Below are the code and all the weights of a small trained network. Each question names an input and a target symbol and asks about switching units off, where a switched-off unit gives its printed mean instead of its output.

import numpy as np


def w(rows, s, z=0):
    codes = np.array(rows[::2]) - 128.0
    scale = np.full(codes.shape[1], s)
    scale[-1] = z or s
    return codes * scale


def f(y):
    return y / 2 * (1 + np.tanh(0.7978845608 * (y + 0.044715 * y**3)))


def softmax(a):
    e = np.exp(a - a.max(-1, keepdims=True))
    return e / e.sum(-1, keepdims=True)


def log_softmax(a):
    a = a - a.max(-1, keepdims=True)
    return a - np.log(np.exp(a).sum(-1, keepdims=True))


def net(x, mask):
    ids = ['ΓΠΣζφψω'.index(c) for c in x.split()]
    T = len(ids)
    res = E[ids] + P[:T]
    r = res
    for j in range(2):
        rows = slice(2 * j, 2 * j + 2)
        q, k, v = (r @ M[0][rows].T for M in (Q, K, V))
        z = softmax(np.where(np.tri(T) > 0, q @ k.T / 2**0.5, -1e9)) @ v
        o = O[0][rows]
        res = res + np.where(mask[j], z, o[:, -1]) @ o[:, :-1]
    y = f(res @ A[0][:, :-1].T + A[0][:, -1])
    res = res + np.where(mask[2:14], y, B[0][:, -1]) @ B[0][:, :-1]
    return log_softmax(res[-1] @ U[:, :-1].T + U[:, -1])


Q, K, V, O, A, B = {}, {}, {}, {}, {}, {}
E = w([
[26,107,103,169,121,182],'Γ',
[227,88,210,220,110,23],'Π',
[133,149,144,201,95,98],'Σ',
[176,88,46,105,187,160],'ζ',
[154,252,200,94,125,138],'φ',
[195,44,188,110,184,177],'ψ',
[70,110,102,155,250,118],'ω',
],0.016)
P = w([
[23,112,176,3,71,99],'0',
[56,122,185,105,144,141],'1',
[87,109,173,102,103,130],'2',
[152,232,55,75,18,255],'3',
[85,128,176,177,217,181],'4',
[144,76,132,145,56,93],'5',
],0.0076)
Q[0] = w([
[121,2,149,130,210,111],'H1',
[92,186,142,99,108,92],'H1',
[139,168,139,183,57,124],'H2',
[93,239,161,142,48,148],'H2',
],0.0091)
K[0] = w([
[186,46,106,198,178,138],'H1',
[174,136,206,29,117,24],'H1',
[37,108,119,99,101,154],'H2',
[127,78,121,71,1,146],'H2',
],0.0083)
V[0] = w([
[188,130,96,136,202,11],'H1',
[42,57,30,181,32,77],'H1',
[87,157,200,109,66,158],'H2',
[75,160,227,254,233,214],'H2',
],0.0053)
O[0] = w([
[126,183,93,145,254,93,131],'H1',
[128,101,68,194,85,75,64],'H1',
[135,178,207,160,118,131,133],'H2',
[96,129,150,72,75,91,255],'H2',
],0.011,0.0037)
A[0] = w([
[94,129,172,62,186,131,94],'N1',
[58,190,130,140,153,136,76],'N2',
[91,143,109,95,113,193,151],'N3',
[140,123,181,190,96,96,227],'N4',
[181,201,125,122,161,150,218],'N5',
[108,98,184,80,120,150,43],'N6',
[192,181,85,109,131,147,194],'N7',
[133,123,195,116,184,119,4],'N8',
[88,53,174,140,122,149,185],'N9',
[57,142,105,131,149,158,37],'N10',
[249,192,160,142,98,101,116],'N11',
[173,136,150,113,90,147,1],'N12',
],0.013,0.0057)
B[0] = w([
[186,138,28,4,77,84,236],'N1',
[61,90,211,89,12,98,171],'N2',
[133,2,121,189,130,116,204],'N3',
[72,195,93,120,222,129,255],'N4',
[69,94,190,36,205,165,196],'N5',
[218,188,88,225,103,105,182],'N6',
[22,124,156,95,242,119,171],'N7',
[198,59,194,180,177,82,183],'N8',
[229,187,137,192,108,108,225],'N9',
[174,20,100,94,96,84,159],'N10',
[94,4,121,135,140,174,236],'N11',
[32,30,144,115,113,94,142],'N12',
],0.0075,0.0083)
U = w([
[101,94,129,159,76,139,108],'Γ',
[116,129,144,145,188,74,8],'Π',
[90,246,154,114,144,126,254],'Σ',
[126,122,51,112,166,192,163],'ζ',
[113,134,184,93,121,142,77],'φ',
[167,160,145,111,135,150,109],'ψ',
[96,140,113,93,119,46,62],'ω',
],0.011,0.0065)

Each question gives the input, a string of symbols that net reads in full, and the target symbol t.
The units are the heads (2 rows each of Q, K, V and O) and the neurons (one row each of A and B). Each row of codes is followed by its name. A weight is (code - 128) times the scale printed after its matrix; where a second scale follows, it is the last column's (O, A, B and U).
mask holds one flag per unit, heads first, then neurons. A switched-off unit (its flag False) gives its mean, the last column of its rows in O or B, instead of its output. The means were averaged over made-up inputs and are rounded, as every weight is.
A unit's drop is (log p(t) with every unit on - log p(t) with that unit switched off) / (log p(t) with every unit on - log p(t) with every unit switched off).
The circuit of an input: a set's keep is (log p(t) with only the set's units on - log p(t) with every unit switched off) / (log p(t) with every unit on - log p(t) with every unit switched off). Starting from the 12 units with the biggest drops (on a tie, the unit counted first), units are removed one at a time, each time the one whose removal leaves the highest keep (on an exact tie, the one counted first), for as long as the keep stays at least 0.8.
units of the circuit, in order: the units of the circuit, biggest drop first
k most important neurons: the k neurons with the biggest drops, biggest first
heads that matter: for each layer, one digit per head in row order, 1 if its drop is at least 0.15 and else 0, layers parted by /
drop when u is switched off: that unit's drop, to one decimal
input φ Σ Π Π, target φ: units of the circuit, in order => H1, N5, H2
input Γ Γ Σ ψ, target Γ: heads that matter => 10
input ω Σ Σ, target Σ: units of the circuit, in order => N4, N3, N10
input Π Π Γ, target Γ: heads that matter => 00
input ζ φ ω φ, target φ: heads that matter => 00
input ζ ζ ζ Σ, target ζ: 3 most important neurons => N2, N11, N9
input Π ζ Σ Π, target ζ: heads that matter => 00
input Γ ω ψ Σ, target Γ: heads that matter => 10
input ψ Γ ω ω, target Γ: 2 most important neurons => N4, N3
input ζ Π ω φ ω, target ω: units of the circuit, in order => N1, H2, N2
input φ φ Π, target Π: 3 most important neurons => N11, N4, N8
input Γ ζ ψ, target ψ: most important neuron => N9
input ζ ω ζ ω φ, target φ: 2 most important neurons => N5, N2
input Σ ζ ζ Σ Σ, target Σ: drop when N4 is switched off => 0.1
input Γ ω Γ ω, target Γ: drop when N4 is switched off => 0.2
input Γ ζ Γ Σ, target Γ: drop when N12 is switched off => 0.2
